Here is a tiny trained network, its code and every weight. The questions are about switching its units off for an input and a target symbol, where a switched-off unit gives its printed mean instead of its output.

import numpy as np


def w(rows, s, z=0):
    codes = np.array(rows[::2]) - 128.0
    scale = np.full(codes.shape[1], s)
    scale[-1] = z or s
    return codes * scale


def softmax(a):
    e = np.exp(a - a.max(-1, keepdims=True))
    return e / e.sum(-1, keepdims=True)


def log_softmax(a):
    a = a - a.max(-1, keepdims=True)
    return a - np.log(np.exp(a).sum(-1, keepdims=True))


def net(x, mask):
    ids = ['αβδεζηθλξστφψω'.index(c) for c in x.split()]
    T = len(ids)
    res = E[ids] + P[:T]
    u = 0
    for l in range(3):
        r = res
        for j in range(2):
            rows = slice(3 * j, 3 * j + 3)
            q, k, v = (r @ M[l][rows].T for M in (Q, K, V))
            z = softmax(np.where(np.tri(T) > 0, q @ k.T / 3**0.5, -1e9)) @ v
            o = O[l][rows]
            res = res + np.where(mask[u + j], z, o[:, -1]) @ o[:, :-1]
        u += 2
    return log_softmax(res[-1] @ U[:, :-1].T + U[:, -1])


Q, K, V, O = {}, {}, {}, {}
E = w([
[119,117,142],'α',
[117,115,142],'β',
[119,123,141],'δ',
[117,110,134],'ε',
[122,115,143],'ζ',
[89,104,156],'η',
[68,108,147],'θ',
[72,79,98],'λ',
[87,160,195],'ξ',
[174,208,172],'σ',
[237,190,117],'τ',
[6,166,51],'φ',
[31,230,104],'ψ',
[223,129,48],'ω',
],0.018)
P = w([
[129,107,146],'0',
[41,142,107],'1',
[132,100,142],'2',
[9,157,98],'3',
[132,106,136],'4',
[2,166,96],'5',
[132,105,128],'6',
[12,176,95],'7',
[131,118,122],'8',
[8,177,92],'9',
[136,111,120],'10',
[55,193,71],'11',
[138,120,112],'12',
[34,168,102],'13',
],0.0095)
Q[0] = w([
[94,101,109],'0.h0',
[113,169,138],'0.h0',
[115,172,108],'0.h0',
[142,69,252],'0.h1',
[23,170,145],'0.h1',
[85,232,116],'0.h1',
],0.02)
K[0] = w([
[110,120,125],'0.h0',
[120,139,158],'0.h0',
[137,171,104],'0.h0',
[82,90,201],'0.h1',
[6,136,143],'0.h1',
[93,213,95],'0.h1',
],0.023)
V[0] = w([
[145,75,154],'0.h0',
[107,91,255],'0.h0',
[245,131,128],'0.h0',
[110,105,82],'0.h1',
[61,34,244],'0.h1',
[143,51,140],'0.h1',
],0.0074)
O[0] = w([
[105,2,192,89],'0.h0',
[94,211,46,134],'0.h0',
[64,164,132,1],'0.h0',
[121,178,131,160],'0.h1',
[173,83,181,139],'0.h1',
[140,111,66,52],'0.h1',
],0.0075,0.0066)
Q[1] = w([
[252,119,190],'1.h0',
[145,160,98],'1.h0',
[83,160,147],'1.h0',
[172,130,152],'1.h1',
[107,137,113],'1.h1',
[110,145,176],'1.h1',
],0.014)
K[1] = w([
[164,2,169],'1.h0',
[71,111,44],'1.h0',
[129,149,32],'1.h0',
[42,134,113],'1.h1',
[91,167,95],'1.h1',
[135,146,83],'1.h1',
],0.0096)
V[1] = w([
[125,125,220],'1.h0',
[149,116,129],'1.h0',
[110,123,82],'1.h0',
[125,93,248],'1.h1',
[164,101,128],'1.h1',
[95,74,76],'1.h1',
],0.013)
O[1] = w([
[139,139,189,40],'1.h0',
[118,135,135,6],'1.h0',
[139,56,49,212],'1.h0',
[158,172,247,139],'1.h1',
[99,153,139,8],'1.h1',
[120,146,52,103],'1.h1',
],0.011,0.0022)
Q[2] = w([
[173,131,129],'2.h0',
[198,142,100],'2.h0',
[151,183,110],'2.h0',
[34,166,83],'2.h1',
[254,34,126],'2.h1',
[138,98,145],'2.h1',
],0.0095)
K[2] = w([
[21,117,194],'2.h0',
[65,92,134],'2.h0',
[128,79,139],'2.h0',
[49,184,95],'2.h1',
[163,1,183],'2.h1',
[89,86,171],'2.h1',
],0.0088)
V[2] = w([
[249,145,103],'2.h0',
[180,51,144],'2.h0',
[97,215,102],'2.h0',
[82,82,105],'2.h1',
[180,117,64],'2.h1',
[111,153,103],'2.h1',
],0.015)
O[2] = w([
[255,146,82,1],'2.h0',
[197,46,141,25],'2.h0',
[138,207,141,210],'2.h0',
[40,104,166,179],'2.h1',
[198,134,124,64],'2.h1',
[88,177,181,243],'2.h1',
],0.0092,0.0032)
U = w([
[174,87,141,165],'α',
[175,87,139,154],'β',
[172,99,143,158],'δ',
[165,72,122,164],'ε',
[181,86,139,183],'ζ',
[138,68,170,170],'η',
[91,60,164,151],'θ',
[88,2,89,122],'λ',
[106,145,219,93],'ξ',
[189,198,178,140],'σ',
[222,182,104,215],'τ',
[39,82,69,6],'φ',
[81,197,134,2],'ψ',
[171,92,9,204],'ω',
],0.009)

Each question gives the input, a string of symbols that net reads in full, and the target symbol t.
The units are the heads (3 rows each of Q, K, V and O). Each row of codes is followed by its name. A weight is (code - 128) times the scale printed after its matrix; where a second scale follows, it is the last column's (O and U).
mask holds one flag per head, layer by layer. A switched-off head (its flag False) gives its mean, the last column of its rows in O, instead of its output. The means were averaged over made-up inputs and are rounded, as every weight is.
A unit's drop is (log p(t) with every unit on - log p(t) with that unit switched off) / (log p(t) with every unit on - log p(t) with every unit switched off).
The circuit of an input: a set's keep is (log p(t) with only the set's units on - log p(t) with every unit switched off) / (log p(t) with every unit on - log p(t) with every unit switched off). Starting from all 6 units, units are removed one at a time, each time the one whose removal leaves the highest keep (on an exact tie, the one counted first), for as long as the keep stays at least 0.8.
circuit, biggest first: the units of the circuit, biggest drop first
most important unit: the unit with the biggest drop
which heads matter: for each layer, one digit per head in row order, 1 if its drop is at least 0.15 and else 0, layers parted by /
input η θ θ ω θ η, target ω: circuit, biggest first => 1.h0; 2.h0
input σ β ε ζ ε ω α τ, target ω: which heads matter => 01 / 11 / 00
input θ φ θ ζ η β η ξ ξ τ ξ ω σ α, target ω: most important unit => 0.h1
input ζ δ θ ψ ξ ξ φ ψ δ α φ, target ψ: circuit, biggest first => 2.h0; 2.h1
input ψ θ ζ θ θ η θ ω δ θ θ φ ξ η, target φ: circuit, biggest first => 1.h0; 0.h1
input σ θ φ ξ ω δ, target ω: circuit, biggest first => 1.h1; 2.h0
input ε ψ ξ φ, target ψ: circuit, biggest first => 2.h0; 0.h0
input ζ η ξ ξ ζ ξ α η ζ ξ σ φ ω η, target ω: circuit, biggest first => 2.h0; 1.h0
input η ξ ψ θ η λ ψ λ φ ε, target φ: circuit, biggest first => 2.h0; 1.h0
input λ η ω η θ ε δ ζ τ ξ, target τ: which heads matter => 01 / 00 / 11
input ζ ζ ξ θ β η ε σ ω η η η τ ξ, target τ: which heads matter => 00 / 00 / 11
input θ σ τ η η α η β φ ω ζ φ λ ζ, target φ: which heads matter => 01 / 11 / 01
input φ ζ ψ ω τ λ ω η ε λ ω φ, target ω: which heads matter => 00 / 10 / 10
input ξ φ η φ θ θ τ η ω ε, target ω: most important unit => 1.h1
input θ δ σ δ λ λ η β ω θ, target ω: circuit, biggest first => 2.h0; 0.h1; 1.h0
input η ξ η θ ζ θ ψ η α β ε ω θ ε, target ω: circuit, biggest first => 1.h0; 0.h1
input ζ φ θ θ ω ε ω ψ, target ω: which heads matter => 00 / 01 / 10
input ξ α τ ω λ λ, target ω: which heads matter => 01 / 00 / 10
input ω ψ ζ δ ψ ω ω ζ, target ω: which heads matter => 01 / 11 / 10
input δ η τ ξ ω η ξ ε θ σ θ φ σ α, target φ: circuit, biggest first => 1.h0; 0.h1; 2.h1
input σ δ ξ θ, target ξ: circuit, biggest first => 1.h1
input ξ λ φ η, target φ: circuit, biggest first => 2.h0; 1.h0
input η β δ λ τ η θ ζ φ φ η ω η ξ, target ω: circuit, biggest first => 1.h0; 2.h0
input θ φ ζ θ λ φ ω ψ θ η ω φ, target ω: which heads matter => 00 / 01 / 10
input η δ η θ ξ θ ω ε φ ψ ξ σ, target ψ: which heads matter => 01 / 01 / 11
